[ 75 160 135  86 144 134]  (39)
[142  56 116 150 114 136]  (88)
[ 75 160 135  86 144 120]  (113)
[117 125 130  90 114 136]  (30)
[142  56 116 150 115 154]  (90)
(90)? : [142  56 116 150 115 154]
(39)? : [ 75 160 135  86 144 134]

[125 129 122 124 137] -> (71)
[126 119  57 124 137] -> (125)
[ 96 128 124  88 113] -> (100)
[ 96 128 122 113 109] -> (136)
rest: [119  57 124] : [137]
(100)? : [ 96 128 124  88 113]
rest: [126 119  57] : [124 137]
gone (71): [125 122 137 129] : [124]
rest: [128 122] : [113 109]

[130 124 120 143  91 125 124] = (61)
[124  56 115 143 177  55 111] = (137)
[162  84  65 164 181  98 130] = (146)
[114 132 103 148 155  76 127] = (157)
[147  88 129 152 170  86 111] = (91)
[134  97  70 133  89  97 112] = (174)
[149  73  61 105 144 107 110] = (175)
[162  84  65 164 181  98 144] = (148)
q: [120 143  91 125 124] : (61)
gone (137): [ 56 143 124 111 177 115] : [55]

[111 117  48  88  75 122]  (68)
[ 88 117 124 111  97 138]  (35)
[111 117  48  88  75 119]  (110)
[143 115 112 147 122 101]  (63)
[126  88 117 124 111  99]  (56)
[ 95  99 185 101 136 134]  (32)
[109 111 179 112 134 136]  (96)
(32)? : [ 95  99 185 101 136 134]
q: [136 134] : (32)
q: [ 88 117 124 111  99] : (56)
rest: [ 88 117 124 111  97] : [138]
q: [185 101 136] : (32)

[186 120 160  89 156] = (29)
[ 88 157 187 139  98] = (151)
[ 88 181 185 116  96] = (161)
[ 98  70 100  69 197] = (60)
[175  65  89 133 176] = (76)
[ 88 181 185 119 163] = (62)
[ 88 158 187 139  58] = (7)
[ 68 150 132 184 112] = (164)
[ 74 186 100 113 166] = (140)
[ 58 110 126  75 201] = (126)
rest: [ 88 158] : [187 139  58]
gone (76): [ 89 133  65 175] : [176]
(161)? : [ 88 181 185 116  96]
(76)? : [175  65  89 133 176]
(7)? : [ 88 158 187 139  58]
q: [110 126  75] : (126)

[124 133 128 101 108 121 158 151 170 135]  (102)
[159 145  74 121 128 125 163 138 137 105]  (79)
[118 128 118 120 128 117 118 129 134 122]  (44)
[120 107 186 208 210 155  72  86  57 148]  (159)
[144 130 124 156 150 141  91  97  74 111]  (74)
[148 124  98 168 138 141  77  81  38 103]  (10)
rest: [120 128] : [117 118 129 134 122]
q: [150 141] : (74)

[115  96 170 172] : (5)
[115  96  95 172] : (2)
[115  95  96 116] : (58)
q: [115  95  96] : (58)
q: [96 95] : (2)
(2)? : [115  96  95 172]

[136  95 168 136  78  57 111 166 168 100 197 173 101 151 154 139  91 168
 133  90  79 179  94 121 131 134 120 116  62 180 141  94] -> (209)
[105  88 125 125  76 165 137 126 163 124 182 123  93 155 138 170 122 206
 165  99 145  75 108  83 175 123 101 113 173 192 122 154] -> (103)
[133  88 137 153  62 137 104 119 166 133 154 187  92 160 169 182  89 199
 131 132 141 182  95 122 183 159  99 113  87 154 163 159] -> (123)
[119  72 163 145 134 114 173  86 104 107 117 187 120 104 114 116 114 141
 160 165 152 181 132 168 110  86 128 160  54 124 192 168] -> (180)
[105 120 131 125 113  80 140 131 104 121 164 145  60 128 131 182 123 206
 137 100 118 114 101  90 183 127 104 119 117 190 137 151] -> (101)
[105  88 125 125  76 165 137 126 163 124 182 123  93 155 138 170 122 206
 165  99 145  75 108  83 175 123 101 113 173 192 122 169] -> (129)
[119  72 163 145 134 114 173  86 104 107 117 187 120 104 114 116 114 141
 160 165 152 181 132 168 110  86 128 160  90 124 192 168] -> (93)
[143 100 138 139  74 110 163 196 161 149 168 102 134 102 146 116  82 170
 109 114 100 100 147 133 122 106 120 159 174 106 136 101] -> (193)
[137 122 102 128  57  73 104 173 105 165 196 127 134 135 114 136  82 156
  99  90 152  85 140 143 104 132 133 140 121 125 191 197] -> (172)
[137 122 102 128  57  73 104 173 105 165 196 127 134 135 114 136 115 128
 124 122 107  75 144 166 157 126  99 124 141 106 165 106] -> (208)
[124  88 102 180 145 164 170  87 152 166 117 113 127 102 117 133 120 128
 129 166  79  76 148 161 104 104 107 153  58 119 125 161] -> (25)
[111  72 119 155 144  57 159  86 165 100 177 153  66 144 142 185 101 160
 163 102  79 142  94 133 174  73 123 114 133 152 127 124] -> (142)
gone (172): [133 134 132  57 105 102 152  90 136 191 121 122 128 165 137 104 140  99
 127  85 156 140 125 135 104 114 173  73  82 197 143] : [196]
(101)? : [105 120 131 125 113  80 140 131 104 121 164 145  60 128 131 182 123 206
 137 100 118 114 101  90 183 127 104 119 117 190 137 151]
q: [105  88 125 125  76 165 137 126 163 124 182 123  93 155 138 170 122 206
 165  99 145  75 108  83 175 123 101 113 173 192 122 169] : (129)
gone (208): [144 122 104 114 141 106 157 165  75 105 124 134  73 166 173 128 122 107
 106 165 128 135  57 196 124 115 126  99 137 136 102] : [127]

[182 152 149  56  76 102 175 169 171 130 135 125 115 195] = (12)
[182 152 149  56  76 102 175 169 171 130 135 130 115 195] = (13)
[ 50  73 143 159 164 178 153 149  59  78 100 170 166 171] = (94)
[ 56 149 152 172 153 159 178 104 171 171 171 130 142 104] = (47)
q: [182 152 149  56  76 102 175 169 171 130 135 125 115 195] : (12)
q: [159 164 178 153] : (94)
gone (13): [115 102 175 130 130 149 169 195 135  56 182  76 152] : [171]

[160  85 138 116 105  86 137 128] = (14)
[ 52 132 133  78 130 140  83  66] = (86)
[108 102 119 136 109 157 113 101] = (109)
gone (109): [136 113 109 102 108 119 157] : [101]
(14)? : [160  85 138 116 105  86 137 128]
rest: [157 113] : [101]
(109)? : [108 102 119 136 109 157 113 101]
gone (14): [137 160 128 105 116  86 138] : [85]

[144 113 120 140 140 157  96  82 115 111 114 111 128 114 111 107 130 154
 150 149  94 112  87  89 140 115 139 117 115  86 137 126 127] -> (98)
[106 135 125 115 106 100 155 168 136 131 133 137 116 137 134 152 131 103
 109 104 165 132 166 163 113 136 114 136 135 164 123 135 135] -> (108)
[109 167 159 125 116 122 134 132 160 165 161 170 125 165 168 128 119 121
 125 111  94 111  87 129 119 167 111 159 154 130 125 112 113] -> (120)
[109 167 159 125 116 122 134 132 160 165 161 170 125 165 168 128 119 121
 125 111 124 164 127 129 119 167 129 118 112 131 180 158 159] -> (33)
rest: [ 94 112  87] : [ 89 140 115 139 117 115  86 137 126 127]
(98)? : [144 113 120 140 140 157  96  82 115 111 114 111 128 114 111 107 130 154
 150 149  94 112  87  89 140 115 139 117 115  86 137 126 127]

[122  97 137  89 126  72 152] -> (75)
[113  95 115  77 126  71 218] -> (81)
[124 122 124  97 127 102 162] -> (8)
[132 171 127 201 135 172 131] -> (114)
[129  95 115  77 126  72 153] -> (21)
[132 143 119 146 130 133 137] -> (28)
gone (114): [131 171 127 201 135 172] : [132]
rest: [122  97] : [137  89 126  72 152]
rest: [ 97 137  89] : [126  72 152]
rest: [122  97 137] : [ 89 126  72 152]
rest: [115  77 126  72] : [153]

[ 65 168 162  51  63] -> (48)
[184 177 165 192 112] -> (54)
[142 146 144 144 118] -> (82)
[ 66 167 163  52  64] -> (127)
q: [177 165 192] : (54)
q: [ 65 168 162] : (48)
(54)? : [184 177 165 192 112]
q: [168 162  51] : (48)
q: [165 192 112] : (54)

[155 115 136 138 143  93  91 163 169 176 163 145 135 117 164 145 120 197
 181 162] : (155)
[149 130 128 127 172 116 113 121 144 129 138 106 128 135 155 154 128  96
 157 154] : (121)
[138 133 117 154 131 120 117 157 156 174 151 175 127 110 150 130 106 181
 163 133] : (128)
[138 133 117 154 109 120 117 144 156 173 158 175 127 110 150 130 106 181
 163 133] : (67)
[144 123 131 154 116 118 114 144 159 177 161 171 127 111 155 133 105 181
 167 136] : (78)
[152 120 128 126 172  98  95 143 156 144 144 107 134 132 158 150 133 140
 166 165] : (40)
[153 125 123 165 136 115 110 137 169 179 167 168 123 112 170 146 101 162
 182 146] : (176)
[138 122 132 154 109 120 117 144 156 174 158 175 127 110 150 130 106 181
 163 133] : (163)
[134 118 141 123 122 108 109 153 143 150 140 138 136 123 135 126 129 184
 144 139] : (183)
rest: [128 126 172] : [ 98  95 143 156 144 144 107 134 132 158 150 133 140 166 165]
gone (128): [106 131 130 157 120 175 163 174 156 127 117 133 138 181 133 117 154 151
 110] : [150]
gone (155): [143 145  91 181 120 135 163 163 164 197 136 169 115 138 155 145  93 176
 117] : [162]
(128)? : [138 133 117 154 131 120 117 157 156 174 151 175 127 110 150 130 106 181
 163 133]
rest: [146 101] : [162 182 146]

[182 183 114 109 103 176  85  97] = (112)
[206  85  92  86 208  85 208 218] = (65)
[182 109 114 109 182 107 108 189] = (122)
q: [108 189] : (122)
gone (122): [109 114 189 182 108 109 182] : [107]
gone (112): [109  97  85 183 103 176 114] : [182]

[115 164 126 114 162 114 159] : (11)
[115 164 126 114 127 114 159] : (117)
[ 73 208 126  72 201  76 201] : (4)
[180  95 126 181  98 175  92] : (24)
[180  95 126 182  97 176  92] : (38)
gone (117): [114 164 115 159 114 127] : [126]
rest: [ 97 176] : [92]

[145 127 216 134 125 125 140 150 137 106 133 110 142 139 123 140 134 122
 109 167 135 109 103 137 116 111 129 130 130 137 118 121 112] : (31)
[136  99  98 132 131 132 133 139 124 130 120 136 147 104 130 112 139 133
 156 139 122 125 154 129 119 134 132 125 139 114 137 140 121] : (124)
[145 127 216 134 125 125 140 150 137 110 133 110 130 139 123 140 134 122
 109 167 135 109 103 137 116 111 129 130 130 136 118 121 112] : (92)
[132 120 174 126 131 132 133 139 124 130 120 136 147 104 130 112 139 133
 115  98 136  99  98 133 131 144 124 135 102 130 141 123 155] : (53)
(31)? : [145 127 216 134 125 125 140 150 137 106 133 110 142 139 123 140 134 122
 109 167 135 109 103 137 116 111 129 130 130 137 118 121 112]
q: [145 127 216 134 125 125 140 150 137 106 133 110 142 139 123 140 134 122
 109 167 135 109 103 137 116 111 129 130 130 137 118 121 112] : (31)
(92)? : [145 127 216 134 125 125 140 150 137 110 133 110 130 139 123 140 134 122
 109 167 135 109 103 137 116 111 129 130 130 136 118 121 112]
q: [136  99  98 133] : (53)
rest: [136 118] : [121 112]

[114 181 192 207 146 122  92 194 119 162 170 145 121  90 106 102  93 128
 193 176 105 184 132  49  63 127 103  84  76 103 108 176 141 162 191 137
 200]  (3)
[105 172 113 209 155 108 182  85  97 189  93  95  77 155 126  88 157 120
 183  77 114  51 114 168 120 151 146  78 203  52 209 172 121 177  66 183
 161]  (178)
[125  74 151 191 172 189  97 181 112  55 190 209 142 106 114  87 174  56
 188 117  58  62 203  86 202 126 179 102 151 163 165 173 194  87  84 131
 205]  (85)
[125  74 151 191 172 187  97 181 112  55 190 209 142 106 114  87 174  56
 188 117  58  62 203  86 202  88 179 102 151 163 129 194 194  87  84 131
  64]  (141)
[180 188 195  88 158  87  56 196 138 134  46  91  45 159 139  57  77  58
  55 207 172 165 160 124 141 187 208  87  57 137  87  58  95 143 145 174
 125]  (149)
[123  85 175  48 205 210 160 133 202 140  45 144 106 180 176 145 185 103
 165  65 162  83  89 175 194  75 197  62 121  52 127 207 171  94 126 194
 125]  (119)
[117  48 150 194  97  74 206  86  84  92 143  64  57 168  81 184 184  69
 100  82  83  87 173  92 188  78 119  78 194 182  87 131  99 202 177  59
 149]  (66)
[125  74 151 191 172 187  97 181 112  55 190 209 142 106 114  87 174  56
 188  87  58  62 203  86 202 126 179 102 151 163 129 194 194  87  84 126
 205]  (138)
[123  85 175  98 205 210 160 133 202 140  45 144 179 180 176 145 185 103
 165  65 162  83  89 175 175  75 197  62 121  52 127 207 147  94 126 194
 125]  (55)
gone (138): [125 179 172  56 126  62 191 190  74 203 102 129  84 163  87  58 151  87
 151 194 187 106  97 202 181 114 188 194  55  87 126 209 205 142 112 174] : [86]
gone (138): [ 86 151 106 163 151 205 142 126 194  87  84 126 174 187 194  58 112  56
 114 179 188 129 172  87 181  87  74  55 191 209 190 202  62  97 102 203] : [125]
rest: [106 180 176 145 185] : [103 165  65 162  83  89 175 194  75 197  62 121  52 127 207 171  94 126
 194 125]
q: [ 48 205 210 160 133] : (119)

[ 51 110 109 108 109 109 143] : (22)
[ 69 109 112 112 111 111 143] : (80)
[ 69 109 112 112 111 111 149] : (70)
[ 79 111 112 113 115 108 148] : (84)
(70)? : [ 69 109 112 112 111 111 149]
(80)? : [ 69 109 112 112 111 111 143]
(22)? : [ 51 110 109 108 109 109 143]
(84)? : [ 79 111 112 113 115 108 148]

